Below is a small trained network, with its code and all its weights. Each question gives an input and a class and asks what happens when units are switched off, that is, made to give their printed mean instead of their output.

import numpy as np


def w(rows, s, z=0):
    codes = np.array(rows[::2]) - 128.0
    scale = np.full(codes.shape[1], s)
    scale[-1] = z or s
    return codes * scale


def norm(h):
    return h / np.sqrt((h * h).mean(-1, keepdims=True) + 1e-5)


def f(y):
    return np.maximum(y, 0)


def log_softmax(a):
    a = a - a.max(-1, keepdims=True)
    return a - np.log(np.exp(a).sum(-1, keepdims=True))


def net(x, mask):
    res = np.array(x, float).reshape(1, 2) / 4 @ E
    u = 0
    for l in range(2):
        y = f(norm(res) @ A[l][:, :-1].T + A[l][:, -1])
        res = res + np.where(mask[u : u + 3], y, B[l][:, -1]) @ B[l][:, :-1]
        u += 3
    return log_softmax(norm(res)[-1] @ U[:, :-1].T + U[:, -1])


A, B = {}, {}
E = w([
[98,134,135,164,108,96,116,16,74],'x0',
[176,254,202,71,224,118,206,253,133],'x1',
],0.0055)
A[0] = w([
[106,188,184,115,192,58,119,163,137,4],'0.n1',
[121,223,160,96,117,99,243,126,15,52],'0.n2',
[156,122,73,63,123,155,141,255,134,45],'0.n3',
],0.0061,0.0023)
B[0] = w([
[111,131,202,150,147,182,207,149,95,225],'0.n1',
[88,194,75,90,68,167,171,64,112,254],'0.n2',
[121,45,106,254,93,21,66,143,218,242],'0.n3',
],0.0096,0.0056)
A[1] = w([
[105,99,174,76,128,143,131,129,154,85],'1.n1',
[126,105,33,115,54,96,38,72,77,161],'1.n2',
[164,1,178,178,207,60,67,204,101,3],'1.n3',
],0.0074,0.0024)
B[1] = w([
[124,160,96,155,174,149,99,205,139,128],'1.n1',
[62,250,210,225,130,25,99,205,248,255],'1.n2',
[191,117,95,4,144,216,166,67,2,181],'1.n3',
],0.0099,0.0097)
U = w([
[119,165,148,126,178,140,53,117,158,70],'0',
[108,106,116,87,126,169,74,114,86,14],'1',
[68,174,162,201,88,64,149,151,219,209],'2',
[224,52,92,65,158,180,165,162,44,229],'3',
[114,113,124,29,153,144,112,83,158,3],'4',
[70,185,103,49,117,205,183,45,3,173],'5',
[88,83,124,62,183,177,66,80,134,2],'6',
[172,35,42,119,82,91,17,114,189,111],'7',
],0.013,0.0041)

Each question gives the input, the list of numbers given to net, and the class t.
The units are the neurons (one row each of A and B). Each row of codes is followed by its name. A weight is (code - 128) times the scale printed after its matrix; where a second scale follows, it is the last column's (A, B and U).
mask holds one flag per neuron, layer by layer. A switched-off neuron (its flag False) gives its mean, the last column of its row in B, instead of its output. The means were averaged over made-up inputs and are rounded, as every weight is.
A unit's drop is (log p(t) with every unit on - log p(t) with that unit switched off) / (log p(t) with every unit on - log p(t) with every unit switched off).
The circuit of an input: a set's keep is (log p(t) with only the set's units on - log p(t) with every unit switched off) / (log p(t) with every unit on - log p(t) with every unit switched off). Starting from all 6 units, units are removed one at a time, each time the one whose removal leaves the highest keep (on an exact tie, the one counted first), for as long as the keep stays at least 0.8.
units of the circuit, in order: the units of the circuit, biggest drop first
k most important neurons: the k neurons with the biggest drops, biggest first
top k neurons in layer l: the k neurons of layer l with the biggest drops, biggest first
drop of u: that unit's drop, to one decimal
input [-7,6], class 3: units of the circuit, in order : (1.n2 1.n3 0.n3)
input [-4,-2], class 7: units of the circuit, in order : (0.n3 0.n2 1.n3)
input [3,8], class 5: top neuron in layer 0 : (0.n2)
input [-8,-3], class 7: 4 most important neurons : (0.n3 0.n2 1.n3 0.n1)
input [-5,-2], class 7: 4 most important neurons : (0.n3 0.n2 1.n3 0.n1)
input [-1,1], class 3: top 2 neurons in layer 0 : (0.n1 0.n3)
input [-5,3], class 3: top 2 neurons in layer 1 : (1.n2 1.n3)
input [2,1], class 5: 2 most important neurons : (1.n2 0.n3)
input [-4,3], class 3: 2 most important neurons : (1.n2 1.n3)
input [3,1], class 5: units of the circuit, in order : (0.n3 1.n2)
input [-6,-4], class 7: units of the circuit, in order : (0.n2 0.n1 1.n3)
input [-3,2], class 3: 3 most important neurons : (1.n2 1.n3 0.n3)
input [-5,-1], class 7: top 2 neurons in layer 0 : (0.n3 0.n2)
input [-7,1], class 3: top neuron in layer 0 : (0.n2)
input [1,4], class 5: 2 most important neurons : (1.n2 0.n2)
input [6,2], class 5: 2 most important neurons : (0.n3 1.n2)
input [2,5], class 5: 2 most important neurons : (1.n2 0.n2)
input [-5,4], class 3: drop of 1.n2 : 0.9
input [-3,0], class 7: drop of 0.n3 : 0.8
input [-7,4], class 3: drop of 1.n3 : 0.5
